Below is a small trained network, with its code and all its weights. Each question gives an input and a target symbol and asks what happens when units are switched off, that is, made to give their printed mean instead of their output.

import numpy as np


def w(rows, s, z=0):
    codes = np.array(rows[::2]) - 128.0
    scale = np.full(codes.shape[1], s)
    scale[-1] = z or s
    return codes * scale


def f(y):
    return np.maximum(y, 0)


def softmax(a):
    e = np.exp(a - a.max(-1, keepdims=True))
    return e / e.sum(-1, keepdims=True)


def log_softmax(a):
    a = a - a.max(-1, keepdims=True)
    return a - np.log(np.exp(a).sum(-1, keepdims=True))


def net(x, mask):
    ids = ['αγδεζθξπστφψω'.index(c) for c in x.split()]
    T = len(ids)
    res = E[ids] + P[:T]
    q, k, v = (res @ M[0].T for M in (Q, K, V))
    z = softmax(np.where(np.tri(T) > 0, q @ k.T / 2**0.5, -1e9)) @ v
    res = res + np.where(mask[0], z, O[0][:, -1]) @ O[0][:, :-1]
    y = f(res @ A[0][:, :-1].T + A[0][:, -1])
    res = res + np.where(mask[1:9], y, B[0][:, -1]) @ B[0][:, :-1]
    return log_softmax(res[-1] @ U[:, :-1].T + U[:, -1])


Q, K, V, O, A, B = {}, {}, {}, {}, {}, {}
E = w([
[101,118,139],'α',
[67,127,157],'γ',
[137,143,140],'δ',
[144,140,163],'ε',
[6,158,109],'ζ',
[27,178,77],'θ',
[113,141,124],'ξ',
[123,166,102],'π',
[119,127,140],'σ',
[96,34,92],'τ',
[127,138,133],'φ',
[109,92,195],'ψ',
[113,134,129],'ω',
],0.02)
P = w([
[209,1,27],'0',
[75,134,78],'1',
[66,146,81],'2',
[59,149,77],'3',
[53,145,82],'4',
[41,147,87],'5',
[44,153,80],'6',
],0.0097)
Q[0] = w([
[12,151,101],'H1',
[1,205,216],'H1',
],0.011)
K[0] = w([
[204,14,97],'H1',
[134,48,10],'H1',
],0.011)
V[0] = w([
[249,91,254],'H1',
[28,80,219],'H1',
],0.0093)
O[0] = w([
[161,136,250,3],'H1',
[8,75,200,192],'H1',
],0.019,0.0025)
A[0] = w([
[160,168,52,164],'N1',
[129,169,96,51],'N2',
[193,117,88,132],'N3',
[98,62,181,204],'N4',
[146,238,117,175],'N5',
[255,185,194,79],'N6',
[76,196,127,231],'N7',
[70,84,97,2],'N8',
],0.011,0.0055)
B[0] = w([
[147,185,234,235],'N1',
[83,137,84,160],'N2',
[224,111,125,170],'N3',
[156,142,52,254],'N4',
[219,125,122,172],'N5',
[2,230,181,154],'N6',
[167,19,149,240],'N7',
[186,233,199,239],'N8',
],0.007,0.012)
U = w([
[80,171,158,25],'α',
[143,97,92,169],'γ',
[96,67,197,157],'δ',
[100,177,61,9],'ε',
[155,120,102,63],'ζ',
[107,90,75,178],'θ',
[128,132,133,98],'ξ',
[125,107,117,101],'π',
[156,1,38,145],'σ',
[54,163,95,87],'τ',
[142,87,93,167],'φ',
[117,155,150,70],'ψ',
[73,23,47,254],'ω',
],0.0086,0.0064)

Each question gives the input, a string of symbols that net reads in full, and the target symbol t.
The units are the heads (2 rows each of Q, K, V and O) and the neurons (one row each of A and B). Each row of codes is followed by its name. A weight is (code - 128) times the scale printed after its matrix; where a second scale follows, it is the last column's (O, A, B and U).
mask holds one flag per unit, heads first, then neurons. A switched-off unit (its flag False) gives its mean, the last column of its rows in O or B, instead of its output. The means were averaged over made-up inputs and are rounded, as every weight is.
A unit's drop is (log p(t) with every unit on - log p(t) with that unit switched off) / (log p(t) with every unit on - log p(t) with every unit switched off).
The circuit of an input: a set's keep is (log p(t) with only the set's units on - log p(t) with every unit switched off) / (log p(t) with every unit on - log p(t) with every unit switched off). Starting from all 9 units, units are removed one at a time, each time the one whose removal leaves the highest keep (on an exact tie, the one counted first), for as long as the keep stays at least 0.8.
circuit, biggest first: the units of the circuit, biggest drop first
k most important neurons: the k neurons with the biggest drops, biggest first
drop of u: that unit's drop, to one decimal
input θ ζ δ, target ε: circuit, biggest first => [H1; N1]
input ε ψ θ ξ ζ π, target α: circuit, biggest first => [H1; N6]
input θ θ α, target ε: circuit, biggest first => [H1; N8]
input ψ γ φ, target δ: circuit, biggest first => [H1]
input ζ α γ, target τ: circuit, biggest first => [N8; H1]
input ε ω φ ψ, target α: circuit, biggest first => [H1; N6]
input θ ψ σ, target ε: circuit, biggest first => [H1; N8]
input γ α ε φ ψ γ, target ω: 2 most important neurons => [N1; N7]
input ζ θ ξ, target τ: circuit, biggest first => [H1; N8; N1]
input γ γ ε δ φ ε, target ω: circuit, biggest first => [N1; N8]
input ψ τ ψ σ, target ω: circuit, biggest first => [N1; H1]
input γ ψ ψ ζ γ π ε, target ω: circuit, biggest first => [N1; H1]
input θ ζ θ ω θ, target ε: circuit, biggest first => [H1; N8]
input γ τ α α ψ ε γ, target ω: 2 most important neurons => [N7; N1]
input γ γ ψ ψ ψ, target ω: 2 most important neurons => [N1; N4]
input θ γ γ θ ξ, target ε: most important neuron => [N1]
input ε ψ ζ φ ψ δ ψ, target α: drop of N6 => 1.0
input ψ ψ ε ζ, target δ: drop of N5 => 0.0
input ψ θ ω, target δ: drop of N4 => -0.2
